Here is a tiny trained network, its code and every weight. The questions are about switching its units off for an input and a target symbol, where a switched-off unit gives its printed mean instead of its output.

import numpy as np


def w(rows, s, z=0):
    codes = np.array(rows[::2]) - 128.0
    scale = np.full(codes.shape[1], s)
    scale[-1] = z or s
    return codes * scale


def f(y):
    return np.maximum(y, 0)


def softmax(a):
    e = np.exp(a - a.max(-1, keepdims=True))
    return e / e.sum(-1, keepdims=True)


def log_softmax(a):
    a = a - a.max(-1, keepdims=True)
    return a - np.log(np.exp(a).sum(-1, keepdims=True))


def net(x, mask):
    ids = ['αβγδεζηπσω'.index(c) for c in x.split()]
    T = len(ids)
    res = E[ids] + P[:T]
    r = res
    for j in range(2):
        rows = slice(4 * j, 4 * j + 4)
        q, k, v = (r @ M[0][rows].T for M in (Q, K, V))
        z = softmax(np.where(np.tri(T) > 0, q @ k.T / 4**0.5, -1e9)) @ v
        o = O[0][rows]
        res = res + np.where(mask[j], z, o[:, -1]) @ o[:, :-1]
    y = f(res @ A[0][:, :-1].T + A[0][:, -1])
    res = res + np.where(mask[2:26], y, B[0][:, -1]) @ B[0][:, :-1]
    return log_softmax(res[-1] @ U[:, :-1].T + U[:, -1])


Q, K, V, O, A, B = {}, {}, {}, {}, {}, {}
E = w([
[85,195,66],'α',
[221,189,105],'β',
[202,88,186],'γ',
[143,129,126],'δ',
[210,249,150],'ε',
[162,38,224],'ζ',
[39,60,173],'η',
[98,48,202],'π',
[29,123,118],'σ',
[191,237,47],'ω',
],0.011)
P = w([
[126,92,110],'0',
[113,191,171],'1',
[140,102,88],'2',
[110,249,203],'3',
[146,54,88],'4',
[161,195,160],'5',
],0.013)
Q[0] = w([
[147,247,205],'head 0',
[178,86,52],'head 0',
[131,60,34],'head 0',
[93,142,77],'head 0',
[157,172,158],'head 1',
[149,154,159],'head 1',
[164,73,129],'head 1',
[121,117,121],'head 1',
],0.014)
K[0] = w([
[96,16,38],'head 0',
[57,200,255],'head 0',
[117,210,228],'head 0',
[147,125,161],'head 0',
[213,119,162],'head 1',
[159,134,143],'head 1',
[178,83,173],'head 1',
[96,137,147],'head 1',
],0.0087)
V[0] = w([
[48,98,191],'head 0',
[159,184,40],'head 0',
[227,117,212],'head 0',
[115,203,5],'head 0',
[105,57,140],'head 1',
[54,131,83],'head 1',
[195,99,134],'head 1',
[73,162,124],'head 1',
],0.014)
O[0] = w([
[232,157,254,107],'head 0',
[105,87,46,134],'head 0',
[10,238,183,188],'head 0',
[133,37,59,115],'head 0',
[113,132,166,2],'head 1',
[215,95,184,33],'head 1',
[73,176,121,145],'head 1',
[147,82,136,131],'head 1',
],0.009,0.0027)
A[0] = w([
[121,68,143,121],'neuron 0',
[122,75,151,125],'neuron 1',
[152,97,86,222],'neuron 2',
[87,90,142,241],'neuron 3',
[172,2,71,78],'neuron 4',
[59,146,131,107],'neuron 5',
[48,89,116,77],'neuron 6',
[92,89,167,124],'neuron 7',
[77,176,147,22],'neuron 8',
[72,132,150,175],'neuron 9',
[83,164,133,227],'neuron 10',
[166,131,134,255],'neuron 11',
[30,120,61,55],'neuron 12',
[69,118,96,89],'neuron 13',
[182,142,120,244],'neuron 14',
[245,161,166,163],'neuron 15',
[156,157,138,204],'neuron 16',
[11,124,44,52],'neuron 17',
[6,137,163,96],'neuron 18',
[183,20,166,143],'neuron 19',
[136,187,215,35],'neuron 20',
[197,87,181,139],'neuron 21',
[225,161,95,210],'neuron 22',
[190,150,34,191],'neuron 23',
],0.0074,0.0056)
B[0] = w([
[142,133,80,154],'neuron 0',
[168,149,89,148],'neuron 1',
[88,172,110,220],'neuron 2',
[64,160,7,197],'neuron 3',
[184,193,39,238],'neuron 4',
[126,210,98,186],'neuron 5',
[165,110,164,180],'neuron 6',
[143,132,119,146],'neuron 7',
[158,250,152,181],'neuron 8',
[54,196,98,194],'neuron 9',
[69,76,116,242],'neuron 10',
[3,56,43,211],'neuron 11',
[206,133,239,228],'neuron 12',
[252,168,187,183],'neuron 13',
[37,50,113,211],'neuron 14',
[140,41,187,249],'neuron 15',
[72,67,130,206],'neuron 16',
[243,167,212,254],'neuron 17',
[198,193,77,216],'neuron 18',
[129,108,43,198],'neuron 19',
[177,204,178,252],'neuron 20',
[121,105,120,198],'neuron 21',
[104,33,74,217],'neuron 22',
[102,172,172,238],'neuron 23',
],0.0043,0.0084)
U = w([
[104,119,77,50],'α',
[150,159,117,97],'β',
[63,166,124,55],'γ',
[3,112,112,213],'δ',
[146,163,116,192],'ε',
[127,168,154,2],'ζ',
[166,106,173,117],'η',
[123,132,180,113],'π',
[136,78,135,160],'σ',
[196,152,106,84],'ω',
],0.011,0.0087)

Each question gives the input, a string of symbols that net reads in full, and the target symbol t.
The units are the heads (4 rows each of Q, K, V and O) and the neurons (one row each of A and B). Each row of codes is followed by its name. A weight is (code - 128) times the scale printed after its matrix; where a second scale follows, it is the last column's (O, A, B and U).
mask holds one flag per unit, heads first, then neurons. A switched-off unit (its flag False) gives its mean, the last column of its rows in O or B, instead of its output. The means were averaged over made-up inputs and are rounded, as every weight is.
A unit's drop is (log p(t) with every unit on - log p(t) with that unit switched off) / (log p(t) with every unit on - log p(t) with every unit switched off).
The circuit of an input: a set's keep is (log p(t) with only the set's units on - log p(t) with every unit switched off) / (log p(t) with every unit on - log p(t) with every unit switched off). Starting from the 12 units with the biggest drops (on a tie, the unit counted first), units are removed one at a time, each time the one whose removal leaves the highest keep (on an exact tie, the one counted first), for as long as the keep stays at least 0.8.
circuit, biggest first: the units of the circuit, biggest drop first
k most important neurons: the k neurons with the biggest drops, biggest first
which heads matter: for each layer, one digit per head in row order, 1 if its drop is at least 0.15 and else 0, layers parted by /
drop when u is switched off: that unit's drop, to one decimal
input σ ω δ α σ, target α: circuit, biggest first -> (head 0; neuron 4)
input η δ α σ η ε, target η: circuit, biggest first -> (head 0; neuron 15)
input γ γ σ α, target σ: which heads matter -> 11
input η ζ δ σ ζ γ, target π: circuit, biggest first -> (head 0; neuron 15)
input ε δ ε γ δ, target γ: which heads matter -> 10
input ζ δ ε δ, target ζ: circuit, biggest first -> (head 0)
input ζ π ε δ δ ε, target δ: which heads matter -> 00
input η σ η η, target η: which heads matter -> 11
input δ ω α, target ω: 2 most important neurons -> (neuron 17; neuron 4)
input ζ γ ζ ε, target ζ: 2 most important neurons -> (neuron 20; neuron 8)
input ε ε η, target ε: 4 most important neurons -> (neuron 17; neuron 18; neuron 13; neuron 12)
input γ π π, target π: drop when neuron 23 is switched off -> 0.0
input β σ δ δ δ, target δ: drop when neuron 4 is switched off -> 0.1
input ε ε σ, target ε: drop when neuron 17 is switched off -> 0.6
input π δ ε σ, target π: circuit, biggest first -> (head 0)
input δ η α ω, target α: drop when head 0 is switched off -> 0.7
